Below is a small trained network, with its code and all its weights. Each question gives an input and a class and asks what happens when units are switched off, that is, made to give their printed mean instead of their output.

import numpy as np


def w(rows, s, z=0):
    codes = np.array(rows[::2]) - 128.0
    scale = np.full(codes.shape[1], s)
    scale[-1] = z or s
    return codes * scale


def f(y):
    return np.maximum(y, 0)


def log_softmax(a):
    a = a - a.max(-1, keepdims=True)
    return a - np.log(np.exp(a).sum(-1, keepdims=True))


def net(x, mask):
    res = np.array(x, float).reshape(1, 3) / 4 @ E
    y = f(res @ A[0][:, :-1].T + A[0][:, -1])
    res = res + np.where(mask, y, B[0][:, -1]) @ B[0][:, :-1]
    return log_softmax(res[-1] @ U[:, :-1].T + U[:, -1])


A, B = {}, {}
E = w([
[129,214,184,112,77,55],'x0',
[175,133,91,116,4,104],'x1',
[99,89,68,177,161,35],'x2',
],0.015)
A[0] = w([
[158,26,80,129,111,216,186],'N1',
[95,68,79,196,214,164,161],'N2',
[189,128,191,46,34,126,109],'N3',
[168,110,31,130,117,236,13],'N4',
[33,50,103,187,211,111,147],'N5',
[69,168,251,112,254,126,138],'N6',
[99,127,61,149,128,8,155],'N7',
[68,80,104,220,94,11,2],'N8',
],0.0099,0.0094)
B[0] = w([
[169,204,77,187,146,254,234],'N1',
[128,79,200,100,104,96,248],'N2',
[90,65,183,160,103,78,212],'N3',
[26,163,108,57,34,168,176],'N4',
[173,84,170,170,193,13,254],'N5',
[101,198,29,121,83,226,249],'N6',
[157,224,120,173,180,229,225],'N7',
[106,181,82,64,70,152,194],'N8',
],0.0093,0.016)
U = w([
[144,133,91,157,169,169,15],'0',
[81,143,104,124,83,138,249],'1',
[138,7,213,150,142,26,137],'2',
],0.013,0.0018)

Each question gives the input, the list of numbers given to net, and the class t.
The units are the neurons (one row each of A and B). Each row of codes is followed by its name. A weight is (code - 128) times the scale printed after its matrix; where a second scale follows, it is the last column's (A, B and U).
mask holds one flag per neuron, in row order. A switched-off neuron (its flag False) gives its mean, the last column of its row in B, instead of its output. The means were averaged over made-up inputs and are rounded, as every weight is.
A unit's drop is (log p(t) with every unit on - log p(t) with that unit switched off) / (log p(t) with every unit on - log p(t) with every unit switched off).
The circuit of an input: a set's keep is (log p(t) with only the set's units on - log p(t) with every unit switched off) / (log p(t) with every unit on - log p(t) with every unit switched off). Starting from all 8 units, units are removed one at a time, each time the one whose removal leaves the highest keep (on an exact tie, the one counted first), for as long as the keep stays at least 0.8.
circuit, biggest first: the units of the circuit, biggest drop first
most important unit: the unit with the biggest drop
k most important neurons: the k neurons with the biggest drops, biggest first
drop when u is switched off: that unit's drop, to one decimal
input [7,8,-4], class 2: most important unit	N3
input [-1,-1,2], class 2: circuit, biggest first	[N6 N1]
input [6,-8,-5], class 1: 2 most important neurons	[N1 N7]
input [-3,-8,1], class 2: 3 most important neurons	[N5 N2 N7]
input [8,2,-2], class 2: 2 most important neurons	[N6 N3]
input [-7,-5,1], class 2: 3 most important neurons	[N5 N2 N7]
input [-1,-2,7], class 2: 4 most important neurons	[N5 N1 N2 N6]
input [-5,-1,6], class 2: 3 most important neurons	[N5 N2 N6]
input [0,5,5], class 0: 2 most important neurons	[N7 N4]
input [7,-2,4], class 0: 4 most important neurons	[N7 N4 N2 N3]
input [4,5,-4], class 2: 2 most important neurons	[N3 N6]
input [4,8,-4], class 2: drop when N3 is switched off	0.2
input [-1,-3,6], class 2: drop when N1 is switched off	0.2
input [4,6,-7], class 2: circuit, biggest first	[N3]
input [4,-8,-6], class 1: drop when N7 is switched off	0.5
